[142 216 129 157 113 156  94 109 102  93  87 183 109  92 144 156 120 148
 121 126 146 117 151 177 115  85 104 121 148 100 112 129 105  68 120  90
 168  90 146 150 104 129 112 139 135 126 148 163 145  45 139 162 173 125
 124 160 112 135 100 149] -> z_246
[107  48 119 101 149  98 162 144 154 160 172  78 150 161 120 101 130 103
 132 128 108 142 113  84 147 168 159 140 110 157 148 119 153 183 134 162
  85 164 107 109 158 128 142 117 118 131 109 108 114 203 117  94  90 122
 128 104 145 124 158 118] -> z_944
[ 94  87  97 120 163  93 154 105 155 153 188 110 140 137 155 118 104  84
 107 129  92 140 149 119 162 144 173 155 106 139 153  98 184 173 135 129
  69 138  74 120 166 165 134 109  96 139 119 162 137 151 108  88 148 105
  98 152 166 137 173 160] -> z_589
[117  32 132  98 143  97 160 143 155 172 175  72 138 168 119  98 139 108
 129 134 107 130 106  79 135 173 151 136 102 154 142 127 162 198 137 160
  80 162  98 103 152 140 143 112 115 129 112  91 117 213 111  91  88 134
 128  97 153 122 157 104] -> z_295
[ 67 152  80 120 173 116 123 149 134 125 145 140 168 138 171 116  99 101
 127 111 116 153 165 136 162 123 193 157 147 167 164  72 128  94 109 122
 112 138 133 138 178 105 111 139 113 125 131 218 139 120 134 134 133  56
 124 149 125 148 139 185] -> z_483
[110  34 123  98 147  95 168 145 157 164 176  69 150 164 112  99 133 103
 134 129 106 143 106  77 147 174 156 138 106 157 148 124 156 194 137 169
  81 170 105 106 156 129 146 115 119 133 105  95 109 215 116  88  83 129
 129  98 147 121 162 111] -> z_196
[164 149 155 134  93 156 119 144 109 103  81 131 122 116  86 138 149 163
 151 126 157 126  99 127 106 121  82 102 143 114 106 164  78 102 129 141
 177 129 176 132  91  92 132 141 160 124 125  78 108 120 147 151 102 162
 155 102  93 115  96  93] -> z_914
[120 118 144 122 143 116  92 118 128 181 150 152  82 161 202 114 137 125
  87 150 114  74 159 146  89 122 149 138 108 132 120 102 187 146 119  74
  93  91  66 119 143 195 105 115  90 110 166 169 181 118  96 139 168 106
 104 146 178 145 125 133] -> z_487
row of z_246
[142 216 129 157 113 156  94 109 102  93  87 183 109  92 144 156 120 148
 121 126 146 117 151 177 115  85 104 121 148 100 112 129 105  68 120  90
 168  90 146 150 104 129 112 139 135 126 148 163 145  45 139 162 173 125
 124 160 112 135 100 149]
row of z_483
[ 67 152  80 120 173 116 123 149 134 125 145 140 168 138 171 116  99 101
 127 111 116 153 165 136 162 123 193 157 147 167 164  72 128  94 109 122
 112 138 133 138 178 105 111 139 113 125 131 218 139 120 134 134 133  56
 124 149 125 148 139 185]

[ 84  57 151 117  70] = z_252
[190 231 107 103 203] = z_115
[ 84  57 153 143  66] = z_159
row of z_252
[ 84  57 151 117  70]
row of z_159
[ 84  57 153 143  66]

[158  63 164 143  74 131  79  37 139 159 222 185 102 178 147 109] : z_744
[158  63 164 143  74 131  79  37 139 159 222 185 102 178 102 196] : z_149
[193 195 156  74 193 130 186 189 115 129  83 137 169 188 169  72] : z_913
row of z_913
[193 195 156  74 193 130 186 189 115 129  83 137 169 188 169  72]
row of z_149
[158  63 164 143  74 131  79  37 139 159 222 185 102 178 102 196]

[118 102 122 230 126  68 131  25] : z_934
[118 102 122 230 126  68 131  44] : z_379
[118 102 122 230 126  68 131  33] : z_505
[118 102 122 230 126  54 109  35] : z_588
row of z_588
[118 102 122 230 126  54 109  35]
row of z_505
[118 102 122 230 126  68 131  33]
row of z_934
[118 102 122 230 126  68 131  25]

[ 67 143 177 159 165  55 229 224 136 153  92] = z_42
[ 66 143 177 160 165  54 231 225 136 154  91] = z_952
[168 160  60 132  70 178  72 134 152 194 104] = z_386
[160 157  73 134  81 168  85 138 150 187 107] = z_635
[155 123 161 131 162 156 130  99 131 100 178] = z_988
[ 64 145 176 161 164  52 233 230 137 157  88] = z_615
[201 140 120 129 129 209  77  78 147 130 185] = z_138
[ 67 144 174 159 162  56 228 225 136 156  90] = z_804
[168 152  74 129  83 176  76 123 147 176 117] = z_364
row of z_804
[ 67 144 174 159 162  56 228 225 136 156  90]
row of z_988
[155 123 161 131 162 156 130  99 131 100 178]

[128 137 168  69 116 148 136 175  82 171 178  73 177 107 143 188 169 163
 155 148  86 124 142  64  79 112 109  84  98 163 117  93 117  82 169 146
 110  68 144 149  72 106 162 110  88 187 154 155 172 155 105  53 145 101
  96 101 120 147  77 161] -> z_96
[133 118 168 127 105 133 127 150 102 149 132 120 170 124 128 184 132 118
 115 140 107 127 145 117  83 110 140  98 126 161 152  89 142  93 144  92
 132 110 138 109 106 135 148 101 138 166 133 148 132 108 111 116 121 133
 154 114 129 121  82 115] -> z_948
[127 124  91 200 137  85 114  73 181  90  86 198  63 142 115  68  53  75
 102  89 172 135 110 195 168 145 143 170 162  88 135 163 146 170  53 108
 148 197 102 109 188 150  57 143 173  26  83  92  91 105 147 213 105 161
 162 158 136  97 187  85] -> z_620
[ 79 111 100 151 164 127 158 176  54 173 177 115  88 158  86 131  52 148
 164 103 111 126  78  73 125 153  63 140 109 152 144 162 106 179 146 162
 164 106  91 179  84 159 121 120 190  84 125  46  23 164 132  88 165 172
 128 119 109 115  43 121] -> z_886
[133 112 105 202 111  79 123  77 176 101  77 200  77 146 107  85  48  61
  88  86 169 135 133 194 145 124 165 167 162 109 152 142 148 162  47  80
 154 197 102  93 188 157  55 133 184  32  77 103  88  91 145 218  99 168
 169 160 132  89 163  73] -> z_298
[103 136 102 105 157 137 146 127 105 126 151 106 103 140 130 106 131 155
 164 130 126 124  93 102 159 148  79 133 114 114 104 158 100 159 155 177
 138 120 116 172 112 122 137 144 124 119 144  88 109 160 134  96 159 124
  87 134 116 142 126 158] -> z_855
[143 140 115 121 132 121 103  90 180  90 102 140 123 117 150  95 161 127
 129 134 152 123 134 168 163 134 150 139 139  97 107 138 132 124 115 134
  91 153 137 113 158 107 115 147  94 117 127 149 173 122 138 152 106 104
 113 150 140 135 195 145] -> z_294
[117 141  73 127 165 106 122  79 178  79 116 139  74 135 137  48 130 141
 150 109 166 122  99 165 178 156 100 170 134  77  95 169 108 175 106 179
 116 163 111 156 166 106  87 152 101  63 124 101 139 135 151 151 130 111
  86 162 134 140 198 159] -> z_321
[144 137 168  69 116 148 136 175  82 171 178  73 177 107 143  95 169 163
 155 148  86 124 142 191  79 112 109  84  98 163 117  93 143  82  71 146
 110  68 144 149  72 106 162 110  88 187 154 155 172 155 105  53 145 101
  96 101 120 147 178 161] -> z_538
[139 138 122 109 135 128 117 102 163 105 115 128 132 108 150 103 162 141
 137 136 136 124 128 145 152 129 138 141 126 113 109 140 126 119 126 145
  97 136 139 120 142 107 128 146  84 134 134 148 171 126 133 128 119 106
 106 138 140 138 172 150] -> z_28
row of z_96
[128 137 168  69 116 148 136 175  82 171 178  73 177 107 143 188 169 163
 155 148  86 124 142  64  79 112 109  84  98 163 117  93 117  82 169 146
 110  68 144 149  72 106 162 110  88 187 154 155 172 155 105  53 145 101
  96 101 120 147  77 161]
row of z_886
[ 79 111 100 151 164 127 158 176  54 173 177 115  88 158  86 131  52 148
 164 103 111 126  78  73 125 153  63 140 109 152 144 162 106 179 146 162
 164 106  91 179  84 159 121 120 190  84 125  46  23 164 132  88 165 172
 128 119 109 115  43 121]

[122 140 125 126 153 132 148 148 141 150 105 119 123 147 126 148 108 134
 146] : z_585
[125 130 131 134 148 139 147 144 124 118 118 115  98 126 126 133 121 141
 137] : z_94
[ 79 143 112 122 223 119 186 173 142 120  68  88  81 118  97 174  94 156
 142] : z_995
[103 146 119 122 157 135 128 144 125 157 117 116 114 140 108 154 121 151
 141] : z_363
[ 79 144 115 133 205 103 140 171 132 142  85  92  69 128 118 150 102 145
 140] : z_340
[111 142 133 136 161 103 160 168 114 158 116  96 124 136 115 131 103 152
 138] : z_443
[ 83 132 131 130 224 110 185 173 138 153  68  88  71 117  98 176  96 157
 141] : z_125
row of z_443
[111 142 133 136 161 103 160 168 114 158 116  96 124 136 115 131 103 152
 138]
row of z_94
[125 130 131 134 148 139 147 144 124 118 118 115  98 126 126 133 121 141
 137]
row of z_125
[ 83 132 131 130 224 110 185 173 138 153  68  88  71 117  98 176  96 157
 141]

[101 133  41 176]  z_332
[141 138  32 219]  z_172
[141 138  27 219]  z_840
[170 156  27 233]  z_249
[161 140  23 235]  z_29
[154 162  39 213]  z_559
row of z_332
[101 133  41 176]
row of z_559
[154 162  39 213]
row of z_249
[170 156  27 233]

[ 48 166  46  45 169 162 141  47 183  52]  z_274
[ 48 166  46  45 169 162  77 143 112 142]  z_731
[ 45 159  45  44 161 157 140  40 186  43]  z_541
row of z_274
[ 48 166  46  45 169 162 141  47 183  52]
row of z_731
[ 48 166  46  45 169 162  77 143 112 142]

[134 127 130 127 126 125 126 126 126 157 127 128 129 125 126 130 125 130
 131 125 129 129] -> z_702
[134 127 130 127 126 125 126 126 126 130 127 128 129 125 126 130 125 130
 131 125 129 129] -> z_971
[128 132 127 132 126 128 128 132 125 128 132 123 132 128 124 132 128 124
 128 125 125 124] -> z_736
row of z_971
[134 127 130 127 126 125 126 126 126 130 127 128 129 125 126 130 125 130
 131 125 129 129]
row of z_736
[128 132 127 132 126 128 128 132 125 128 132 123 132 128 124 132 128 124
 128 125 125 124]
row of z_702
[134 127 130 127 126 125 126 126 126 157 127 128 129 125 126 130 125 130
 131 125 129 129]

[148  99 115 196 222 103  50] -> z_780
[111 107 173  31 121 171 167] -> z_287
[148  99 115 196 222 172 219] -> z_335
[138 183 164  92  65 177 229] -> z_525
row of z_287
[111 107 173  31 121 171 167]
row of z_335
[148  99 115 196 222 172 219]

[197  48 110 121] = z_175
[ 97 143  88 171] = z_798
[187  76 162  90] = z_603
[155 141 172  91] = z_738
[ 92 142  92 170] = z_939
[ 98 132  84 174] = z_728
[ 99 129 105 161] = z_204
[227  82 212  39] = z_133
[ 98 141  97 174] = z_337
[216  78 160  82] = z_656
[144 189 188  72] = z_261
[158 132 169  84] = z_50
row of z_656
[216  78 160  82]
row of z_798
[ 97 143  88 171]
row of z_728
[ 98 132  84 174]
row of z_175
[197  48 110 121]
row of z_738
[155 141 172  91]

[156  83 132  81 177  65] = z_989
[144 101 162 155 184 139] = z_735
[189  55 161  40 132  37] = z_63
[142  95 165 127 150 141] = z_514
[164  78 168 116 172 116] = z_801
[ 97 169 134 203 130 211] = z_273
[115 132 109  96  87 126] = z_350
row of z_350
[115 132 109  96  87 126]
row of z_514
[142  95 165 127 150 141]
row of z_735
[144 101 162 155 184 139]
row of z_801
[164  78 168 116 172 116]
row of z_273
[ 97 169 134 203 130 211]

[ 42 115 189 149] = z_492
[ 58 109 203 154] = z_34
[195 157  63  92] = z_237
[ 68  83 197 164] = z_258
[ 45 122 198 150] = z_193
[ 58 109 203  36] = z_450
[ 75  75 191 169] = z_900
[195 158  61  92] = z_189
row of z_189
[195 158  61  92]
row of z_237
[195 157  63  92]
row of z_193
[ 45 122 198 150]
row of z_258
[ 68  83 197 164]
row of z_900
[ 75  75 191 169]

[ 76 131 206 144]  z_314
[191 175  93 203]  z_451
[173 163 155 166]  z_872
[212 115  29 120]  z_899
row of z_872
[173 163 155 166]
row of z_451
[191 175  93 203]

